Below is a small trained network, with its code and all its weights. Each question gives an input and a class and asks what happens when units are switched off, that is, made to give their printed mean instead of their output.

import numpy as np


def w(rows, s, z=0):
    codes = np.array(rows[::2]) - 128.0
    scale = np.full(codes.shape[1], s)
    scale[-1] = z or s
    return codes * scale


def norm(h):
    return h / np.sqrt((h * h).mean(-1, keepdims=True) + 1e-5)


def f(y):
    return np.maximum(y, 0)


def log_softmax(a):
    a = a - a.max(-1, keepdims=True)
    return a - np.log(np.exp(a).sum(-1, keepdims=True))


def net(x, mask):
    res = np.array(x, float).reshape(1, 5) / 4 @ E
    u = 0
    for l in range(2):
        y = f(norm(res) @ A[l][:, :-1].T + A[l][:, -1])
        res = res + np.where(mask[u : u + 4], y, B[l][:, -1]) @ B[l][:, :-1]
        u += 4
    return log_softmax(norm(res)[-1] @ U[:, :-1].T + U[:, -1])


A, B = {}, {}
E = w([
[138,254,80,137,224,99,50,72,12,89,71],'x0',
[150,120,80,148,155,64,201,178,136,93,65],'x1',
[7,34,216,7,95,98,162,104,54,92,101],'x2',
[60,139,153,203,152,76,136,186,29,211,80],'x3',
[131,50,96,35,108,176,94,147,67,168,89],'x4',
],0.0067)
A[0] = w([
[34,57,254,45,105,180,185,132,94,65,91,69],'0.n1',
[124,72,96,81,126,133,66,136,103,191,49,6],'0.n2',
[171,204,161,94,153,153,120,24,56,89,141,134],'0.n3',
[95,70,182,181,109,188,128,90,217,203,79,247],'0.n4',
],0.0069,0.0012)
B[0] = w([
[135,50,187,94,119,55,193,2,95,200,176,255],'0.n1',
[77,111,13,116,205,151,183,113,41,120,103,169],'0.n2',
[47,172,87,128,198,115,115,128,207,52,117,215],'0.n3',
[180,127,119,198,194,211,149,137,138,105,158,200],'0.n4',
],0.0093,0.0084)
A[1] = w([
[232,89,49,102,104,197,172,155,219,119,150,249],'1.n1',
[145,147,177,187,210,209,138,110,139,71,173,201],'1.n2',
[2,127,180,158,119,50,209,109,79,170,144,133],'1.n3',
[190,50,222,60,34,146,99,90,130,139,199,124],'1.n4',
],0.0079,0.0017)
B[1] = w([
[132,88,57,117,103,223,146,126,253,220,84,228],'1.n1',
[111,143,180,187,81,77,144,167,193,92,102,243],'1.n2',
[121,92,120,94,50,114,238,134,206,117,147,254],'1.n3',
[136,196,193,142,129,130,51,147,40,139,117,228],'1.n4',
],0.011,0.0084)
U = w([
[126,133,67,151,197,173,72,142,36,154,99,104],'0',
[159,169,212,200,104,101,119,159,115,153,149,142],'1',
[89,228,142,144,164,90,7,119,133,50,111,83],'2',
[126,95,75,101,138,110,142,179,49,144,113,33],'3',
[107,152,85,158,130,152,164,146,245,139,102,237],'4',
[162,158,152,74,124,128,79,193,92,138,162,1],'5',
[92,66,186,49,97,79,198,55,104,136,159,149],'6',
[193,102,175,91,87,207,48,132,116,195,138,85],'7',
],0.014,0.0056)

Each question gives the input, the list of numbers given to net, and the class t.
The units are the neurons (one row each of A and B). Each row of codes is followed by its name. A weight is (code - 128) times the scale printed after its matrix; where a second scale follows, it is the last column's (A, B and U).
mask holds one flag per neuron, layer by layer. A switched-off neuron (its flag False) gives its mean, the last column of its row in B, instead of its output. The means were averaged over made-up inputs and are rounded, as every weight is.
A unit's drop is (log p(t) with every unit on - log p(t) with that unit switched off) / (log p(t) with every unit on - log p(t) with every unit switched off).
The circuit of an input: a set's keep is (log p(t) with only the set's units on - log p(t) with every unit switched off) / (log p(t) with every unit on - log p(t) with every unit switched off). Starting from all 8 units, units are removed one at a time, each time the one whose removal leaves the highest keep (on an exact tie, the one counted first), for as long as the keep stays at least 0.8.
circuit, biggest first: the units of the circuit, biggest drop first
most important unit: the unit with the biggest drop
top k neurons in layer l: the k neurons of layer l with the biggest drops, biggest first
drop when u is switched off: that unit's drop, to one decimal
input [8,-7,-7,8,6], class 2: most important unit -> 0.n1
input [7,8,-3,-2,-4], class 2: top 2 neurons in layer 1 -> 1.n1, 1.n3
input [-5,-1,0,-2,3], class 7: top 3 neurons in layer 0 -> 0.n3, 0.n1, 0.n4
input [-7,-3,1,-8,-2], class 7: circuit, biggest first -> 1.n4, 1.n3
input [5,-1,-6,5,-4], class 2: circuit, biggest first -> 0.n1, 1.n1
input [0,1,-5,8,-4], class 1: top 3 neurons in layer 0 -> 0.n1, 0.n3, 0.n2
input [6,-5,3,-8,2], class 2: top 2 neurons in layer 1 -> 1.n3, 1.n1
input [3,-5,-7,5,3], class 2: circuit, biggest first -> 1.n1, 0.n1
input [-3,5,1,4,-3], class 6: top 2 neurons in layer 1 -> 1.n1, 1.n2
input [4,-6,-2,-4,6], class 2: circuit, biggest first -> 1.n3, 0.n3
input [-7,-8,-1,3,0], class 1: top 2 neurons in layer 1 -> 1.n4, 1.n2
input [6,-7,0,-4,7], class 2: top 2 neurons in layer 0 -> 0.n3, 0.n1
input [-4,-1,0,0,3], class 7: top 2 neurons in layer 1 -> 1.n4, 1.n1
input [0,0,-1,5,6], class 3: circuit, biggest first -> 0.n2
input [0,2,-3,4,2], class 0: top 2 neurons in layer 0 -> 0.n1, 0.n3
input [8,-6,1,0,5], class 2: top 2 neurons in layer 0 -> 0.n3, 0.n1
input [7,3,0,0,3], class 2: top 2 neurons in layer 1 -> 1.n1, 1.n3
input [6,-3,-8,2,-2], class 2: drop when 1.n1 is switched off -> 0.3
input [6,1,-2,0,-6], class 2: drop when 1.n1 is switched off -> 0.3
input [7,-2,-2,2,-3], class 2: drop when 1.n1 is switched off -> 0.2
